Below is a small trained network, with its code and all its weights. Each question gives an input and a class and asks what happens when units are switched off, that is, made to give their printed mean instead of their output.

import numpy as np


def w(rows, s, z=0):
    codes = np.array(rows[::2]) - 128.0
    scale = np.full(codes.shape[1], s)
    scale[-1] = z or s
    return codes * scale


def norm(h):
    return h / np.sqrt((h * h).mean(-1, keepdims=True) + 1e-5)


def f(y):
    return np.maximum(y, 0)


def log_softmax(a):
    a = a - a.max(-1, keepdims=True)
    return a - np.log(np.exp(a).sum(-1, keepdims=True))


def net(x, mask):
    res = np.array(x, float).reshape(1, 3) / 4 @ E
    u = 0
    for l in range(2):
        y = f(norm(res) @ A[l][:, :-1].T + A[l][:, -1])
        res = res + np.where(mask[u : u + 5], y, B[l][:, -1]) @ B[l][:, :-1]
        u += 5
    return log_softmax(norm(res)[-1] @ U[:, :-1].T + U[:, -1])


A, B = {}, {}
E = w([
[221,109,68,83,170,83],'x0',
[155,230,221,135,119,106],'x1',
[179,142,88,32,182,253],'x2',
],0.0072)
A[0] = w([
[90,86,144,195,62,134,154],'L0N1',
[70,25,74,158,90,143,173],'L0N2',
[45,26,110,140,149,254,4],'L0N3',
[121,155,174,139,97,219,124],'L0N4',
[131,159,176,187,124,83,114],'L0N5',
],0.009,0.0023)
B[0] = w([
[49,96,122,85,144,87,232],'L0N1',
[122,139,91,84,227,187,255],'L0N2',
[76,155,8,159,44,180,249],'L0N3',
[91,154,182,126,206,175,209],'L0N4',
[167,151,154,96,76,58,227],'L0N5',
],0.012,0.0056)
A[1] = w([
[228,58,69,150,121,147,70],'L1N1',
[80,148,138,117,254,167,202],'L1N2',
[115,211,161,169,138,201,137],'L1N3',
[158,191,229,114,2,81,25],'L1N4',
[71,124,159,159,192,54,251],'L1N5',
],0.013,0.0023)
B[1] = w([
[246,52,167,163,250,129,179],'L1N1',
[168,127,171,180,83,122,254],'L1N2',
[76,127,222,131,173,80,193],'L1N3',
[200,207,34,214,32,153,230],'L1N4',
[131,78,89,33,113,90,214],'L1N5',
],0.013,0.01)
U = w([
[118,169,252,188,138,139,180],'0',
[35,106,23,145,147,233,132],'1',
[48,78,197,140,124,105,2],'2',
[232,49,121,157,210,143,187],'3',
[194,194,84,176,2,47,103],'4',
[95,32,77,70,112,42,127],'5',
],0.013,0.0049)

Each question gives the input, the list of numbers given to net, and the class t.
The units are the neurons (one row each of A and B). Each row of codes is followed by its name. A weight is (code - 128) times the scale printed after its matrix; where a second scale follows, it is the last column's (A, B and U).
mask holds one flag per neuron, layer by layer. A switched-off neuron (its flag False) gives its mean, the last column of its row in B, instead of its output. The means were averaged over made-up inputs and are rounded, as every weight is.
A unit's drop is (log p(t) with every unit on - log p(t) with that unit switched off) / (log p(t) with every unit on - log p(t) with every unit switched off).
The circuit of an input: a set's keep is (log p(t) with only the set's units on - log p(t) with every unit switched off) / (log p(t) with every unit on - log p(t) with every unit switched off). Starting from all 10 units, units are removed one at a time, each time the one whose removal leaves the highest keep (on an exact tie, the one counted first), for as long as the keep stays at least 0.8.
circuit, biggest first: the units of the circuit, biggest drop first
unit that matters most: the unit with the biggest drop
k most important neurons: the k neurons with the biggest drops, biggest first
k most important neurons of layer l: the k neurons of layer l with the biggest drops, biggest first
drop when u is switched off: that unit's drop, to one decimal
input [-4,-1,0], class 1: circuit, biggest first	[L0N3]
input [7,-1,-5], class 3: circuit, biggest first	[L0N1; L1N1]
input [-8,0,-3], class 5: circuit, biggest first	[L0N1; L1N5]
input [2,1,1], class 3: 4 most important neurons	[L0N4; L0N5; L0N1; L0N2]
input [-3,-7,-4], class 1: 2 most important neurons	[L0N3; L0N2]
input [-1,0,2], class 0: 2 most important neurons	[L0N4; L1N3]
input [4,-7,-7], class 5: 2 most important neurons	[L0N1; L1N5]
input [-5,-2,-2], class 1: 2 most important neurons	[L0N3; L0N1]
input [-2,4,1], class 0: 3 most important neurons	[L0N4; L1N3; L0N1]
input [1,8,4], class 0: 2 most important neurons of layer 0	[L0N4; L0N5]
input [-4,-6,-4], class 1: 2 most important neurons	[L0N3; L0N2]
input [-5,-1,-4], class 5: drop when L1N5 is switched off	0.1
input [-1,-4,-2], class 1: drop when L1N5 is switched off	0.0
input [-8,1,5], class 0: drop when L1N3 is switched off	0.4
input [-8,-2,-7], class 5: unit that matters most	L1N5
